Here is a tiny trained network, its code and every weight. The questions are about switching its units off for an input and a class, where a switched-off unit gives its printed mean instead of its output.

import numpy as np


def w(rows, s, z=0):
    codes = np.array(rows[::2]) - 128.0
    scale = np.full(codes.shape[1], s)
    scale[-1] = z or s
    return codes * scale


def f(y):
    return y / 2 * (1 + np.tanh(0.7978845608 * (y + 0.044715 * y**3)))


def log_softmax(a):
    a = a - a.max(-1, keepdims=True)
    return a - np.log(np.exp(a).sum(-1, keepdims=True))


def net(x, mask):
    res = np.array(x, float).reshape(1, 8) / 4 @ E
    y = f(res @ A[0][:, :-1].T + A[0][:, -1])
    res = res + np.where(mask, y, B[0][:, -1]) @ B[0][:, :-1]
    return log_softmax(res[-1] @ U[:, :-1].T + U[:, -1])


A, B = {}, {}
E = w([
[170,126,193,255,47,122,90,251,167],'x0',
[183,121,98,166,221,247,242,167,127],'x1',
[212,235,177,52,132,170,73,160,168],'x2',
[131,249,108,211,171,39,182,68,154],'x3',
[223,61,133,124,234,36,81,143,146],'x4',
[128,129,126,130,130,126,128,128,129],'x5',
[84,153,136,63,133,47,218,243,86],'x6',
[8,137,175,140,221,148,82,165,197],'x7',
],0.0035)
A[0] = w([
[109,120,112,51,164,131,148,67,120,52],'n0',
[244,113,91,103,27,99,191,90,73,110],'n1',
[128,128,128,128,128,128,128,128,128,124],'n2',
[172,123,126,156,189,210,209,155,127,120],'n3',
[60,180,120,125,54,191,165,112,128,77],'n4',
[10,149,145,147,217,155,68,178,155,114],'n5',
[133,255,129,214,158,57,168,75,144,35],'n6',
[101,136,144,104,73,61,66,102,129,51],'n7',
[128,128,128,128,128,128,128,128,128,130],'n8',
[99,142,135,75,130,65,188,212,104,55],'n9',
[128,128,128,128,128,128,128,128,128,131],'n10',
[211,61,122,117,228,35,91,143,148,103],'n11',
[192,240,155,51,136,165,74,155,144,97],'n12',
[98,142,134,74,130,63,189,213,104,58],'n13',
[148,124,145,202,87,123,107,202,142,83],'n14',
[114,123,111,70,156,130,141,83,123,44],'n15',
[103,136,142,106,77,66,70,104,128,41],'n16',
[176,203,154,72,131,156,91,144,141,74],'n17',
[128,128,128,128,128,128,128,128,128,127],'n18',
[162,106,129,203,135,198,37,5,142,81],'n19',
[108,120,112,48,166,131,149,65,119,56],'n20',
[149,123,143,203,86,124,106,204,142,86],'n21',
[108,120,112,48,166,131,149,64,119,55],'n22',
[50,189,119,124,43,199,171,110,130,86],'n23',
[101,136,144,104,73,61,66,102,128,51],'n24',
[57,11,103,205,117,90,179,89,104,75],'n25',
[128,11,143,47,88,207,84,186,118,11],'n26',
[102,147,123,127,100,152,142,123,127,80],'n27',
[171,123,126,156,188,209,209,155,127,119],'n28',
[148,124,145,201,88,123,108,201,141,80],'n29',
],0.0086,0.0012)
B[0] = w([
[130,190,131,165,121,130,143,83,101,177],'n0',
[108,137,191,146,221,152,80,124,250,254],'n1',
[128,128,128,128,128,128,128,128,128,127],'n2',
[61,117,93,111,67,104,56,109,126,233],'n3',
[189,111,147,129,139,114,79,162,78,194],'n4',
[134,133,177,144,193,146,87,110,244,248],'n5',
[126,63,91,17,208,128,183,75,87,235],'n6',
[73,114,92,119,93,124,76,113,122,184],'n7',
[128,128,128,128,128,128,128,128,128,128],'n8',
[167,162,93,93,79,148,162,165,175,188],'n9',
[128,128,128,128,128,128,128,128,128,128],'n10',
[212,111,163,134,130,133,51,182,37,239],'n11',
[83,49,152,210,104,120,208,159,116,216],'n12',
[167,163,93,93,78,149,163,166,176,190],'n13',
[131,197,130,161,128,131,146,73,93,190],'n14',
[129,169,131,150,124,128,139,97,109,153],'n15',
[79,115,97,118,97,123,83,113,121,175],'n16',
[102,79,140,176,113,125,179,144,117,173],'n17',
[128,128,128,128,128,128,128,128,128,128],'n18',
[177,192,86,66,62,136,192,217,185,236],'n19',
[129,193,131,167,121,130,143,82,99,181],'n20',
[131,200,130,163,129,133,146,72,91,193],'n21',
[129,194,131,168,121,130,143,81,99,182],'n22',
[202,107,152,134,143,111,67,172,67,212],'n23',
[73,114,92,119,93,124,75,113,122,184],'n24',
[88,49,169,203,107,132,215,169,119,243],'n25',
[131,83,82,28,218,102,191,73,98,250],'n26',
[148,122,132,126,132,123,113,137,113,134],'n27',
[62,117,94,111,67,105,57,109,126,232],'n28',
[131,196,130,160,128,131,146,74,93,188],'n29',
],0.022,0.0037)
U = w([
[131,71,74,26,219,102,188,69,83,2],'0',
[137,241,140,203,109,141,147,47,74,127],'1',
[35,102,77,122,38,93,21,123,133,163],'2',
[189,177,89,85,46,167,177,228,198,108],'3',
[222,100,193,150,147,109,43,197,49,167],'4',
[69,40,183,220,109,128,215,169,126,151],'5',
[115,133,202,141,214,166,75,118,254,218],'6',
],0.006,0.00085)

Each question gives the input, the list of numbers given to net, and the class t.
The units are the neurons (one row each of A and B). Each row of codes is followed by its name. A weight is (code - 128) times the scale printed after its matrix; where a second scale follows, it is the last column's (A, B and U).
mask holds one flag per neuron, in row order. A switched-off neuron (its flag False) gives its mean, the last column of its row in B, instead of its output. The means were averaged over made-up inputs and are rounded, as every weight is.
A unit's drop is (log p(t) with every unit on - log p(t) with that unit switched off) / (log p(t) with every unit on - log p(t) with every unit switched off).
The circuit of an input: a set's keep is (log p(t) with only the set's units on - log p(t) with every unit switched off) / (log p(t) with every unit on - log p(t) with every unit switched off). Starting from the 12 units with the biggest drops (on a tie, the unit counted first), units are removed one at a time, each time the one whose removal leaves the highest keep (on an exact tie, the one counted first), for as long as the keep stays at least 0.8.
units of the circuit, in order: the units of the circuit, biggest drop first
most important unit: the unit with the biggest drop
k most important neurons: the k neurons with the biggest drops, biggest first
drop when u is switched off: that unit's drop, to one decimal
input [6,-1,-7,-7,6,-5,-1,4], class 0: 2 most important neurons => n26, n12
input [1,-1,8,-7,-8,-8,-1,3], class 4: 3 most important neurons => n23, n4, n6
input [5,-6,-7,5,8,1,-1,1], class 4: most important unit => n11
input [6,5,7,-6,-1,-7,5,-7], class 5: 2 most important neurons => n12, n17
input [-4,0,-7,-1,-7,-5,-7,-4], class 3: 2 most important neurons => n19, n11
input [-2,3,7,-8,6,7,-6,-3], class 0: 2 most important neurons => n26, n25
input [8,-8,6,0,-2,-1,-6,5], class 1: 3 most important neurons => n21, n14, n29
input [4,-6,-3,-2,1,8,-7,-7], class 3: 2 most important neurons => n19, n5
input [-4,-5,-4,5,2,2,8,3], class 3: 3 most important neurons => n13, n9, n26
input [-5,7,4,6,-6,-5,8,-1], class 3: 3 most important neurons => n13, n9, n26
input [5,0,6,-5,8,-3,8,3], class 3: 4 most important neurons => n13, n9, n23, n4
input [-1,0,4,5,-4,5,4,4], class 0: 3 most important neurons => n6, n1, n19
input [8,4,-5,-3,-8,4,-5,-3], class 1: 2 most important neurons => n21, n14
input [3,-5,1,-4,-5,1,-4,-7], class 6: most important unit => n1
input [0,3,4,8,-5,2,-7,8], class 0: 2 most important neurons => n6, n1
input [0,-2,8,-8,-3,-3,-7,0], class 0: 2 most important neurons => n26, n25
input [1,0,8,5,5,7,-3,3], class 5: drop when n17 is switched off => 0.1
input [-5,-4,8,-3,1,4,4,5], class 5: drop when n12 is switched off => 0.6
input [-2,7,5,4,5,3,-3,4], class 2: drop when n3 is switched off => 0.3
input [-8,3,-8,1,1,-2,2,5], class 1: drop when n23 is switched off => 0.0
input [3,7,5,7,0,-6,5,6], class 0: units of the circuit, in order => n6
